Below is a small trained network, with its code and all its weights. Each question gives an input and a class and asks what happens when units are switched off, that is, made to give their printed mean instead of their output.

import numpy as np


def w(rows, s, z=0):
    codes = np.array(rows[::2]) - 128.0
    scale = np.full(codes.shape[1], s)
    scale[-1] = z or s
    return codes * scale


def f(y):
    return np.maximum(y, 0)


def log_softmax(a):
    a = a - a.max(-1, keepdims=True)
    return a - np.log(np.exp(a).sum(-1, keepdims=True))


def net(x, mask):
    res = np.array(x, float).reshape(1, 8) / 4 @ E
    y = f(res @ A[0][:, :-1].T + A[0][:, -1])
    res = res + np.where(mask, y, B[0][:, -1]) @ B[0][:, :-1]
    return log_softmax(res[-1] @ U[:, :-1].T + U[:, -1])


A, B = {}, {}
E = w([
[129,127,132,126,129,130],'x0',
[141,196,154,143,241,58],'x1',
[127,45,185,155,104,21],'x2',
[237,204,180,184,53,134],'x3',
[161,127,1,166,92,66],'x4',
[131,128,127,125,128,124],'x5',
[28,221,166,106,53,72],'x6',
[188,127,127,5,111,74],'x7',
],0.0084)
A[0] = w([
[207,84,80,172,159,139,67],'n0',
[78,149,82,220,160,191,89],'n1',
[132,158,145,140,176,67,98],'n2',
[58,87,89,76,173,121,54],'n3',
[132,110,101,45,147,103,106],'n4',
[206,137,169,184,82,108,69],'n5',
[56,193,127,110,49,93,95],'n6',
[108,119,136,90,99,176,189],'n7',
[85,168,127,130,102,110,2],'n8',
[181,71,133,142,155,170,19],'n9',
[145,143,13,164,111,85,232],'n10',
[49,153,151,137,50,120,101],'n11',
[117,81,102,134,52,135,180],'n12',
[138,57,171,139,102,43,178],'n13',
[48,76,99,158,165,129,75],'n14',
[165,112,135,79,129,103,222],'n15',
[155,88,134,59,117,83,89],'n16',
[87,73,167,245,130,108,100],'n17',
[137,191,114,148,222,66,193],'n18',
[144,109,200,113,160,181,102],'n19',
[163,114,120,71,135,114,31],'n20',
[85,67,115,127,147,94,114],'n21',
[170,49,121,149,128,163,107],'n22',
],0.012,0.0068)
B[0] = w([
[123,133,107,117,144,48,194],'n0',
[111,156,93,57,83,135,223],'n1',
[185,44,117,133,125,193,175],'n2',
[229,178,156,254,99,81,184],'n3',
[140,170,123,94,85,130,173],'n4',
[196,184,133,188,93,114,196],'n5',
[157,109,89,119,185,64,215],'n6',
[128,110,156,147,148,190,190],'n7',
[164,113,84,130,158,62,146],'n8',
[156,124,103,114,144,57,165],'n9',
[5,131,203,166,149,140,248],'n10',
[142,87,102,125,159,77,203],'n11',
[167,42,155,156,135,218,210],'n12',
[100,180,127,107,189,205,220],'n13',
[154,161,125,148,78,108,187],'n14',
[55,152,116,83,112,142,195],'n15',
[118,144,86,103,95,130,175],'n16',
[94,174,75,23,88,153,211],'n17',
[162,37,147,110,99,189,231],'n18',
[45,125,143,159,135,41,184],'n19',
[124,149,104,106,92,103,147],'n20',
[166,167,142,190,125,144,178],'n21',
[142,105,112,122,178,82,189],'n22',
],0.0098,0.012)
U = w([
[163,101,23,118,244,3,56],'0',
[231,255,161,227,34,104,66],'1',
[99,209,45,7,14,142,77],'2',
[177,8,137,127,135,206,81],'3',
[107,172,144,122,158,141,254],'4',
[9,178,241,162,199,90,137],'5',
[116,228,95,99,218,193,175],'6',
[116,170,126,118,153,130,211],'7',
],0.0081,0.0092)

Each question gives the input, the list of numbers given to net, and the class t.
The units are the neurons (one row each of A and B). Each row of codes is followed by its name. A weight is (code - 128) times the scale printed after its matrix; where a second scale follows, it is the last column's (A, B and U).
mask holds one flag per neuron, in row order. A switched-off neuron (its flag False) gives its mean, the last column of its row in B, instead of its output. The means were averaged over made-up inputs and are rounded, as every weight is.
A unit's drop is (log p(t) with every unit on - log p(t) with that unit switched off) / (log p(t) with every unit on - log p(t) with every unit switched off).
The circuit of an input: a set's keep is (log p(t) with only the set's units on - log p(t) with every unit switched off) / (log p(t) with every unit on - log p(t) with every unit switched off). Starting from the 12 units with the biggest drops (on a tie, the unit counted first), units are removed one at a time, each time the one whose removal leaves the highest keep (on an exact tie, the one counted first), for as long as the keep stays at least 0.8.
units of the circuit, in order: the units of the circuit, biggest drop first
most important unit: the unit with the biggest drop
top k neurons: the k neurons with the biggest drops, biggest first
drop when u is switched off: that unit's drop, to one decimal
input [-7,1,7,-5,-1,2,4,8], class 2: most important unit -> n16
input [-3,-6,-2,3,8,-1,0,-5], class 5: top 3 neurons -> [n10 n18 n2]
input [2,7,6,5,6,-5,-4,1], class 3: top 3 neurons -> [n18 n2 n19]
input [-8,8,3,-6,-8,-8,-1,3], class 3: top 2 neurons -> [n18 n2]
input [-6,-1,2,1,4,-8,0,-8], class 2: top 2 neurons -> [n17 n1]
input [5,-8,3,-6,-7,-7,7,-5], class 3: top 3 neurons -> [n12 n7 n10]
input [3,-3,-4,7,7,-6,-7,6], class 0: top 2 neurons -> [n0 n22]
input [-4,4,3,-4,4,-8,0,1], class 4: top 3 neurons -> [n12 n18 n19]
input [5,6,-5,-6,-5,1,2,-3], class 1: units of the circuit, in order -> [n3 n10 n14]
input [-3,8,-8,-8,8,-1,-2,4], class 1: top 2 neurons -> [n3 n4]
input [4,-7,2,-8,6,-5,5,-3], class 1: top 2 neurons -> [n3 n14]
input [1,-4,1,1,-5,-7,7,6], class 0: units of the circuit, in order -> [n6 n11]
input [-5,8,7,-5,-5,1,-6,-2], class 3: top 4 neurons -> [n18 n2 n10 n6]
input [1,5,5,-4,-6,7,4,0], class 4: units of the circuit, in order -> [n10]
input [5,7,-5,4,0,-6,3,8], class 2: top 2 neurons -> [n12 n15]
input [6,-2,-2,-3,-5,-6,3,-7], class 2: units of the circuit, in order -> [n1 n17]
input [5,-5,3,4,6,2,-7,-4], class 0: top 3 neurons -> [n0 n22 n9]
input [-3,-8,5,-1,6,-3,1,1], class 3: top 2 neurons -> [n12 n19]
input [4,-2,0,8,8,-5,8,3], class 0: top 4 neurons -> [n6 n11 n8 n3]
input [8,-7,0,8,1,-1,-7,4], class 1: most important unit -> n5
input [-6,7,8,7,1,6,7,-4], class 6: units of the circuit, in order -> [n13 n17]
input [-7,-8,-2,-3,-1,-6,8,-1], class 0: drop when n6 is switched off -> 0.5
input [-4,5,-4,1,8,2,-6,-6], class 5: drop when n2 is switched off -> 0.0
input [-5,5,1,2,7,6,6,1], class 5: drop when n1 is switched off -> 0.1
input [-8,1,8,3,-7,3,-7,6], class 6: drop when n6 is switched off -> 0.4
